Below are the code and all the weights of a small trained network. Each question names an input and a class and asks about switching units off, where a switched-off unit gives its printed mean instead of its output.

import numpy as np


def w(rows, s, z=0):
    codes = np.array(rows[::2]) - 128.0
    scale = np.full(codes.shape[1], s)
    scale[-1] = z or s
    return codes * scale


def f(y):
    return np.maximum(y, 0)


def log_softmax(a):
    a = a - a.max(-1, keepdims=True)
    return a - np.log(np.exp(a).sum(-1, keepdims=True))


def net(x, mask):
    res = np.array(x, float).reshape(1, 6) / 4 @ E
    y = f(res @ A[0][:, :-1].T + A[0][:, -1])
    res = res + np.where(mask, y, B[0][:, -1]) @ B[0][:, :-1]
    return log_softmax(res[-1] @ U[:, :-1].T + U[:, -1])


A, B = {}, {}
E = w([
[197,80,210,28],'x0',
[151,148,155,206],'x1',
[115,73,45,110],'x2',
[3,209,157,58],'x3',
[108,156,9,137],'x4',
[17,81,186,148],'x5',
],0.0082)
A[0] = w([
[46,159,148,176,206],'N0',
[207,39,91,125,139],'N1',
[42,91,115,222,255],'N2',
[179,78,75,175,130],'N3',
[122,94,140,23,135],'N4',
[164,175,48,104,125],'N5',
[143,31,138,49,222],'N6',
[40,152,144,112,234],'N7',
[128,165,178,56,217],'N8',
[84,182,50,115,222],'N9',
[124,102,76,138,130],'N10',
[110,207,64,79,48],'N11',
[126,69,130,18,149],'N12',
[173,116,155,124,197],'N13',
[216,130,250,130,187],'N14',
],0.012,0.0039)
B[0] = w([
[56,104,107,155,218],'N0',
[191,49,144,135,212],'N1',
[81,48,136,146,236],'N2',
[161,71,100,141,204],'N3',
[91,101,88,6,201],'N4',
[140,127,174,183,194],'N5',
[111,79,146,62,219],'N6',
[96,83,88,117,229],'N7',
[90,183,105,117,213],'N8',
[111,152,117,203,224],'N9',
[178,122,160,158,171],'N10',
[90,189,135,179,184],'N11',
[117,126,136,65,207],'N12',
[178,119,172,80,178],'N13',
[172,190,179,110,248],'N14',
],0.011,0.012)
U = w([
[59,67,124,176,217],'0',
[86,41,107,143,254],'1',
[78,122,15,87,89],'2',
[114,193,144,254,56],'3',
[161,198,216,166,188],'4',
[199,37,115,153,82],'5',
[131,134,162,54,13],'6',
],0.0085,0.003)

Each question gives the input, the list of numbers given to net, and the class t.
The units are the neurons (one row each of A and B). Each row of codes is followed by its name. A weight is (code - 128) times the scale printed after its matrix; where a second scale follows, it is the last column's (A, B and U).
mask holds one flag per neuron, in row order. A switched-off neuron (its flag False) gives its mean, the last column of its row in B, instead of its output. The means were averaged over made-up inputs and are rounded, as every weight is.
A unit's drop is (log p(t) with every unit on - log p(t) with that unit switched off) / (log p(t) with every unit on - log p(t) with every unit switched off).
The circuit of an input: a set's keep is (log p(t) with only the set's units on - log p(t) with every unit switched off) / (log p(t) with every unit on - log p(t) with every unit switched off). Starting from the 12 units with the biggest drops (on a tie, the unit counted first), units are removed one at a time, each time the one whose removal leaves the highest keep (on an exact tie, the one counted first), for as long as the keep stays at least 0.8.
circuit, biggest first: the units of the circuit, biggest drop first
unit that matters most: the unit with the biggest drop
k most important neurons: the k neurons with the biggest drops, biggest first
drop of u: that unit's drop, to one decimal
input [6,5,2,-4,-7,-1], class 6: circuit, biggest first -> (N14 N6 N9)
input [7,3,1,-6,6,5], class 5: unit that matters most -> N1
input [-1,-3,-2,0,-6,-3], class 4: circuit, biggest first -> (N7 N14)
input [3,5,6,-3,2,6], class 5: circuit, biggest first -> (N0 N1 N8)
input [4,2,7,-5,5,8], class 5: circuit, biggest first -> (N1 N0)
input [5,-1,7,-1,6,-1], class 5: circuit, biggest first -> (N1 N0)
input [7,5,-2,4,2,6], class 6: circuit, biggest first -> (N14 N9 N2)
input [-5,2,1,6,-1,-2], class 3: circuit, biggest first -> (N4 N9)
input [6,5,2,-7,-8,7], class 6: circuit, biggest first -> (N14 N6)
input [3,4,-4,-3,-4,8], class 4: 2 most important neurons -> (N14 N4)
input [0,5,-1,-5,-6,5], class 4: 3 most important neurons -> (N14 N7 N4)
input [2,0,-4,8,-8,3], class 2: 3 most important neurons -> (N7 N8 N0)
input [-8,-1,4,-8,7,-1], class 5: 2 most important neurons -> (N3 N1)
input [6,0,0,0,6,-4], class 6: unit that matters most -> N2
input [3,5,-4,-8,-4,4], class 4: 2 most important neurons -> (N14 N7)
input [7,-7,-5,-6,2,-7], class 6: drop of N3 -> -0.1
input [1,8,-6,-5,-7,-2], class 4: drop of N14 -> 0.3
input [-8,-7,3,3,8,-1], class 3: drop of N0 -> 0.0
